Here is a tiny trained network, its code and every weight. The questions are about switching its units off for an input and a class, where a switched-off unit gives its printed mean instead of its output.

import numpy as np


def w(rows, s, z=0):
    codes = np.array(rows[::2]) - 128.0
    scale = np.full(codes.shape[1], s)
    scale[-1] = z or s
    return codes * scale


def f(y):
    return y / 2 * (1 + np.tanh(0.7978845608 * (y + 0.044715 * y**3)))


def log_softmax(a):
    a = a - a.max(-1, keepdims=True)
    return a - np.log(np.exp(a).sum(-1, keepdims=True))


def net(x, mask):
    res = np.array(x, float).reshape(1, 8) / 4 @ E
    y = f(res @ A[0][:, :-1].T + A[0][:, -1])
    res = res + np.where(mask, y, B[0][:, -1]) @ B[0][:, :-1]
    return log_softmax(res[-1] @ U[:, :-1].T + U[:, -1])


A, B = {}, {}
E = w([
[39,199,146,113,126,49],'x0',
[192,168,168,120,14,100],'x1',
[98,75,207,104,200,29],'x2',
[227,64,25,44,191,93],'x3',
[65,112,74,125,57,82],'x4',
[175,119,162,174,106,147],'x5',
[168,193,125,1,146,120],'x6',
[107,203,107,169,228,172],'x7',
],0.0063)
A[0] = w([
[78,167,186,40,107,101,255],'n0',
[115,170,175,9,227,30,177],'n1',
[228,168,181,128,72,194,253],'n2',
[89,29,167,199,87,47,173],'n3',
[143,121,122,104,215,37,165],'n4',
[148,112,127,65,171,42,86],'n5',
[23,218,199,123,187,117,149],'n6',
[139,137,157,36,187,36,119],'n7',
[214,90,82,117,49,192,162],'n8',
[125,195,63,88,233,189,124],'n9',
[163,83,143,87,208,62,110],'n10',
[248,169,168,146,78,190,239],'n11',
[129,205,45,75,214,221,148],'n12',
[153,206,29,82,172,174,162],'n13',
[230,142,125,137,74,172,201],'n14',
[173,89,144,111,220,213,242],'n15',
[41,226,177,117,52,100,233],'n16',
[44,233,204,255,195,141,128],'n17',
[124,40,127,128,209,215,202],'n18',
[17,173,218,237,153,125,157],'n19',
],0.0066,0.0043)
B[0] = w([
[149,126,171,78,13,188,222],'n0',
[240,80,211,57,83,166,237],'n1',
[139,113,160,198,2,212,254],'n2',
[42,64,87,42,135,107,212],'n3',
[180,86,112,49,127,74,194],'n4',
[213,174,143,72,151,39,172],'n5',
[171,172,181,243,126,228,212],'n6',
[251,142,191,82,111,81,195],'n7',
[159,152,167,228,79,200,222],'n8',
[91,37,16,123,80,135,194],'n9',
[206,92,113,95,206,24,182],'n10',
[141,117,174,205,15,226,254],'n11',
[36,77,14,132,79,154,209],'n12',
[64,143,42,150,48,168,198],'n13',
[183,148,165,185,35,206,222],'n14',
[94,20,122,231,143,85,234],'n15',
[71,135,139,164,34,214,251],'n16',
[94,235,116,215,216,238,242],'n17',
[90,26,120,199,187,86,211],'n18',
[44,241,29,164,184,192,247],'n19',
],0.0064,0.0067)
U = w([
[214,103,233,128,40,165,212],'0',
[254,110,106,137,138,81,15],'1',
[100,215,81,170,64,181,107],'2',
[216,165,125,11,96,31,160],'3',
[33,70,30,102,94,97,254],'4',
[136,239,141,137,246,135,33],'5',
[135,130,101,179,225,157,107],'6',
[155,67,158,159,205,51,6],'7',
],0.0071,0.0055)

Each question gives the input, the list of numbers given to net, and the class t.
The units are the neurons (one row each of A and B). Each row of codes is followed by its name. A weight is (code - 128) times the scale printed after its matrix; where a second scale follows, it is the last column's (A, B and U).
mask holds one flag per neuron, in row order. A switched-off neuron (its flag False) gives its mean, the last column of its row in B, instead of its output. The means were averaged over made-up inputs and are rounded, as every weight is.
A unit's drop is (log p(t) with every unit on - log p(t) with that unit switched off) / (log p(t) with every unit on - log p(t) with every unit switched off).
The circuit of an input: a set's keep is (log p(t) with only the set's units on - log p(t) with every unit switched off) / (log p(t) with every unit on - log p(t) with every unit switched off). Starting from the 12 units with the biggest drops (on a tie, the unit counted first), units are removed one at a time, each time the one whose removal leaves the highest keep (on an exact tie, the one counted first), for as long as the keep stays at least 0.8.
circuit, biggest first: the units of the circuit, biggest drop first
most important unit: the unit with the biggest drop
k most important neurons: the k neurons with the biggest drops, biggest first
drop when u is switched off: that unit's drop, to one decimal
input [7,5,6,-5,-8,1,-2,7], class 5: most important unit -> n17
input [-1,-1,3,3,-6,-7,0,6], class 4: 2 most important neurons -> n12; n9
input [0,0,1,4,3,3,5,6], class 4: circuit, biggest first -> n12; n9
input [-5,4,8,4,-8,-7,1,8], class 7: circuit, biggest first -> n15; n10
input [-2,3,3,-3,-8,6,-4,1], class 2: circuit, biggest first -> n19; n1
input [-6,6,3,-4,-2,2,2,8], class 2: circuit, biggest first -> n1; n17
input [-2,-5,2,7,5,2,6,8], class 4: 3 most important neurons -> n12; n9; n13
input [0,-4,-4,7,-4,3,1,-4], class 4: circuit, biggest first -> n12; n6; n15
input [-2,-6,4,5,8,-6,7,5], class 3: 2 most important neurons -> n1; n7
input [-4,-4,2,3,-7,-8,2,4], class 4: 3 most important neurons -> n12; n9; n13
input [7,2,8,-5,4,-3,4,4], class 0: 3 most important neurons -> n1; n0; n7
input [5,-1,8,-4,-1,4,2,2], class 5: 2 most important neurons -> n19; n17
input [-1,3,-2,-5,3,7,-8,-4], class 2: drop when n19 is switched off -> 0.2
input [1,-7,1,-2,2,8,-1,-2], class 5: drop when n9 is switched off -> 0.2
input [-3,2,1,-8,-5,-4,4,-1], class 2: drop when n10 is switched off -> 0.1
input [-8,2,6,5,-1,0,-3,5], class 7: drop when n18 is switched off -> 0.1
input [7,6,-1,0,6,-7,5,1], class 0: most important unit -> n16
